Each row is followed by its class. Each block has new classes.
[  0   1  15   7  -2 -23  -6   2  13  -8  -1   3  15  -3 -45   2  11  19
 -20   5  12  -6 -10  11  -7  -6 -17   1  -1   7   6  17 -22 -13  -6  -2
  10 -14  24  34   6   0   3  13 -16   3  -9  -4   8 -13   1   7  -1   3
  -9   6  -8  16] => J
[  3  -4  -5  -5   3  14   8  -7  15 -13  -8 -11  -5   1 -25   2   4 -18
   1  -4   7  11  -5 -22  -6   5  -5  11   6  -3  -7  -3   5  14  12   5
  -7  -1  -4 -10   1   9  -3  12   8  -3  -8 -13   0  -8  -2  -1  -5   4
  -2   8  -2   7] => D
[  5  27   8  -6  -7  -3   8   3  27  -6  -2  -6 -10  -2  -9  -5   6  -7
  -8  -1  18   4 -22  14  -9   3  14  13  15   0   6 -15   2  -6   5   1
  -6 -11  -4   7  -4  -7  10 -16  -8   0  -5   4   6   5   8  -3   4  -3
  -3  -2 -12   2] => V
[-13   6   4 -11   6  -6   6 -12  69   5   3   9  -9  -2 -33 -13   3 -11
 -10  14  28  -6 -37 -10 -10   8  -4  15   8   4   2 -23  -1  -1  -2 -24
   7   4  20  27 -21 -14  14 -14   9   8  -9 -11  12   1   8   4   7   3
   3  32  -4   7] => B
[ -14  -27    8    2    7  -22    4  -16   55  -36   -1   32   12   -5
 -105    2   18    5  -22   12   23   17  -14  -17    2    1  -52    8
   13   10   14   22  -27  -12    4  -30   23   -6   44   48  -13   -1
   -6   36   18   20  -42  -39   10  -15    0    2    8   31  -15   36
  -22   21] => J
[ 17  -1 -20   2   2  28  -2   0 -59   1  -3   5 -13   7  49   2  -2 -26
  23 -13 -13   9  19 -16 -13   3   4  -3 -30   2  -6   1  -1  20   4  15
 -13  14 -24 -37  17   5  -6   2  10  -9  29   9 -11 -10  -3  -2 -15 -13
  -7  -6   9   2] => V
[ -2  17   8  -1  -5  -9  -2  10   6  13   2 -15   8   7  27  -3  -4  11
  -2   1   4 -18  -4  22   0   0  16  -6  14  -4   0 -13  10 -14  -8   1
  -7  -5  -2  -1  -5  -3   5 -22 -14  -5   0  15   3   9   7  -1   1  -5
  16 -11   0  -9] => B
[  8 -11 -23   1   5  31   6 -11 -35  -7  -3  12 -20  -3  29   4  -7 -40
  27  -6  -5  15   3 -35  -4  -1  -3   1 -15 -11  -7  -2  13  39  12   4
  -7  12 -25 -37   5   6  -2   8  23  -4  24 -10  -8  -9  -8  -1  -8  -5
   8  14  26  -7] => V
[-11 -32   1   8   9 -11  -1 -13  -1 -15   1  19  14   6 -32  -2  -1   6
  -4   9  -5  -2  15  -8  22  -8 -38 -10   2   1  -9  29  -8  -2  -3 -18
  21  18  16  10 -10   1 -12  37  18  11 -12 -13   4   0 -17  -2   9  23
  -3  14   2   1] => D
[-10 -44  -2   4  10  -6   4  -6  12 -26  -2  19   7   4 -55  -5   4  -6
 -13   7   2   9   6 -20  11  -3 -37  -1  -6   0  -2  23 -13  -1   1 -16
  17  10  23  16  -1   3  -9  33  14  -3 -18 -38   1 -10  -9   0  -2  14
 -10  31  -2  13] => D
[ -4  18  -7  -6  -2   9   7 -11  46   8   3   1 -20   4  -1  -5  -2 -25
   1   8  21  -6 -33 -15  -9   5   3  16  -2  -6   5 -35  11   2  -1 -11
  -3   8   7  -1 -11  -1  27 -21   9 -26  11 -11   6  -5   8   0   2  -7
   9  29  -1   9] => V
[  5   8   2  -1  -3   2  -1   4  -2   3   7   0  -1  -3  -4   3   5   1
 -15  -2  17   3  -9   4  -9   0   5  -2  -4  -1   2  -7  -4  -3  -3   5
  -6  -9  -6  -4   5   1   6  -8  -5  -3   3   9  -2  -4   1   1  -4  -6
 -10  -3  -3   8] => B
[-27 -24   9   7   5 -27  -5 -18  40 -14   5  16  27  -7 -67   2  -4  20
 -16  14   9 -14  -4  -5  22  -7 -39  -9  18   2   0  29 -24 -24 -13 -36
  37  14  39  40 -18  -4 -11  33   4  23 -32 -23   8   0   0   0  13  26
  -7  27 -10   5] => J
